Below are the code and all the weights of a small trained network. Each question names an input and a class and asks about switching units off, where a switched-off unit gives its printed mean instead of its output.

import numpy as np


def w(rows, s, z=0):
    codes = np.array(rows[::2]) - 128.0
    scale = np.full(codes.shape[1], s)
    scale[-1] = z or s
    return codes * scale


def f(y):
    return y / 2 * (1 + np.tanh(0.7978845608 * (y + 0.044715 * y**3)))


def log_softmax(a):
    a = a - a.max(-1, keepdims=True)
    return a - np.log(np.exp(a).sum(-1, keepdims=True))


def net(x, mask):
    res = np.array(x, float).reshape(1, 7) / 4 @ E
    y = f(res @ A[0][:, :-1].T + A[0][:, -1])
    res = res + np.where(mask, y, B[0][:, -1]) @ B[0][:, :-1]
    return log_softmax(res[-1] @ U[:, :-1].T + U[:, -1])


A, B = {}, {}
E = w([
[134,51,92,174,108,179,167,150,57,145,102],'x0',
[78,119,191,112,151,140,104,239,122,193,78],'x1',
[126,121,175,140,76,252,137,126,170,209,127],'x2',
[172,196,136,59,149,72,165,154,22,138,218],'x3',
[155,117,81,204,131,134,112,139,131,182,75],'x4',
[121,192,176,86,202,132,90,171,92,121,122],'x5',
[9,116,83,179,85,133,98,126,92,193,112],'x6',
],0.012)
A[0] = w([
[88,91,114,153,104,96,113,106,125,114,109,2],'neuron 1',
[120,62,60,203,115,134,123,10,147,130,120,119],'neuron 2',
[133,112,106,141,160,142,98,113,127,141,162,76],'neuron 3',
[48,180,155,109,254,61,18,160,143,46,53,128],'neuron 4',
[104,95,147,122,132,132,132,136,118,99,123,41],'neuron 5',
[131,126,115,126,165,99,83,169,93,173,52,98],'neuron 6',
[166,115,103,141,148,102,155,122,92,46,190,125],'neuron 7',
[133,104,121,138,90,129,183,91,121,79,139,39],'neuron 8',
[106,52,1,226,55,116,102,42,162,92,98,104],'neuron 9',
[107,137,194,143,137,211,72,105,207,146,106,77],'neuron 10',
[116,136,169,148,132,189,72,162,198,116,77,45],'neuron 11',
[241,193,121,98,221,198,162,134,24,112,143,81],'neuron 12',
[182,66,184,86,118,156,113,58,132,70,168,32],'neuron 13',
[47,188,106,183,140,86,64,223,55,240,114,106],'neuron 14',
[7,135,159,99,68,136,165,142,90,168,183,122],'neuron 15',
[238,123,111,166,209,120,134,125,146,91,94,97],'neuron 16',
[161,224,82,193,115,156,100,44,141,167,146,79],'neuron 17',
[152,241,100,65,175,15,122,57,108,46,187,103],'neuron 18',
[120,98,16,222,78,137,126,27,171,132,101,116],'neuron 19',
],0.0098,0.0073)
B[0] = w([
[126,129,136,162,131,102,127,137,122,159,100,144],'neuron 1',
[159,98,126,70,145,223,120,189,87,139,149,221],'neuron 2',
[94,147,141,104,129,141,161,131,130,121,133,125],'neuron 3',
[143,190,54,139,192,83,130,244,38,128,158,214],'neuron 4',
[122,121,163,122,112,120,144,122,129,100,183,126],'neuron 5',
[95,91,138,176,149,125,178,133,120,136,105,166],'neuron 6',
[135,206,144,129,147,118,124,115,96,140,86,186],'neuron 7',
[127,127,134,104,178,120,160,170,109,145,134,153],'neuron 8',
[103,76,125,82,133,151,88,208,47,130,105,255],'neuron 9',
[163,109,118,112,138,143,146,80,193,125,24,185],'neuron 10',
[128,154,159,193,88,82,166,122,215,100,156,172],'neuron 11',
[39,128,55,78,164,111,44,178,40,126,57,201],'neuron 12',
[105,161,90,179,174,115,127,149,132,156,61,161],'neuron 13',
[157,89,88,209,189,63,163,216,113,92,3,218],'neuron 14',
[138,107,130,51,163,197,118,139,70,110,168,192],'neuron 15',
[93,155,136,73,139,160,96,147,86,153,167,176],'neuron 16',
[87,77,186,39,41,163,139,61,106,116,125,166],'neuron 17',
[159,254,189,13,152,104,3,48,200,154,143,251],'neuron 18',
[103,75,131,96,145,195,109,153,48,128,148,241],'neuron 19',
],0.0083,0.021)
U = w([
[161,92,143,213,70,85,109,86,123,94,181,66],'0',
[140,110,65,180,6,102,154,93,122,142,124,39],'1',
[112,77,141,137,97,149,185,113,74,139,232,2],'2',
[112,81,163,103,112,187,135,72,176,154,92,177],'3',
[130,99,137,186,157,112,165,146,210,150,61,144],'4',
[106,88,115,194,89,70,131,40,121,105,160,29],'5',
[114,110,128,109,166,135,126,207,49,152,104,239],'6',
[118,188,136,97,164,95,108,83,123,149,123,112],'7',
],0.011,0.006)

Each question gives the input, the list of numbers given to net, and the class t.
The units are the neurons (one row each of A and B). Each row of codes is followed by its name. A weight is (code - 128) times the scale printed after its matrix; where a second scale follows, it is the last column's (A, B and U).
mask holds one flag per neuron, in row order. A switched-off neuron (its flag False) gives its mean, the last column of its row in B, instead of its output. The means were averaged over made-up inputs and are rounded, as every weight is.
A unit's drop is (log p(t) with every unit on - log p(t) with that unit switched off) / (log p(t) with every unit on - log p(t) with every unit switched off).
The circuit of an input: a set's keep is (log p(t) with only the set's units on - log p(t) with every unit switched off) / (log p(t) with every unit on - log p(t) with every unit switched off). Starting from the 12 units with the biggest drops (on a tie, the unit counted first), units are removed one at a time, each time the one whose removal leaves the highest keep (on an exact tie, the one counted first), for as long as the keep stays at least 0.8.
circuit, biggest first: the units of the circuit, biggest drop first
k most important neurons: the k neurons with the biggest drops, biggest first
drop of u: that unit's drop, to one decimal
input [-4,-7,-5,-7,-7,-1,-7], class 7: circuit, biggest first	neuron 18
input [-5,-7,8,-7,-5,-8,3], class 6: 3 most important neurons	neuron 9; neuron 19; neuron 2
input [-3,8,4,3,-5,-8,-1], class 3: 2 most important neurons	neuron 4; neuron 9
input [-6,8,2,-6,-6,2,-3], class 4: 2 most important neurons	neuron 11; neuron 10
input [-6,3,4,0,5,-4,-5], class 3: 2 most important neurons	neuron 14; neuron 4
input [7,3,6,0,-4,-3,-5], class 3: 2 most important neurons	neuron 4; neuron 14
input [-7,-8,4,0,8,2,-4], class 7: 2 most important neurons	neuron 18; neuron 16
input [-6,-1,7,3,3,3,8], class 4: 2 most important neurons	neuron 14; neuron 9
input [3,-1,7,-5,-6,-3,-3], class 3: 2 most important neurons	neuron 14; neuron 4
input [-2,8,0,-4,5,8,5], class 4: drop of neuron 14	0.1
input [-7,-7,6,-8,5,7,4], class 3: drop of neuron 10	0.1
input [-3,4,-8,7,-2,1,-2], class 7: drop of neuron 18	1.1
input [-5,1,8,-1,2,8,-6], class 4: drop of neuron 11	0.2
input [4,2,4,-1,-3,-1,-6], class 4: most important neuron	neuron 9
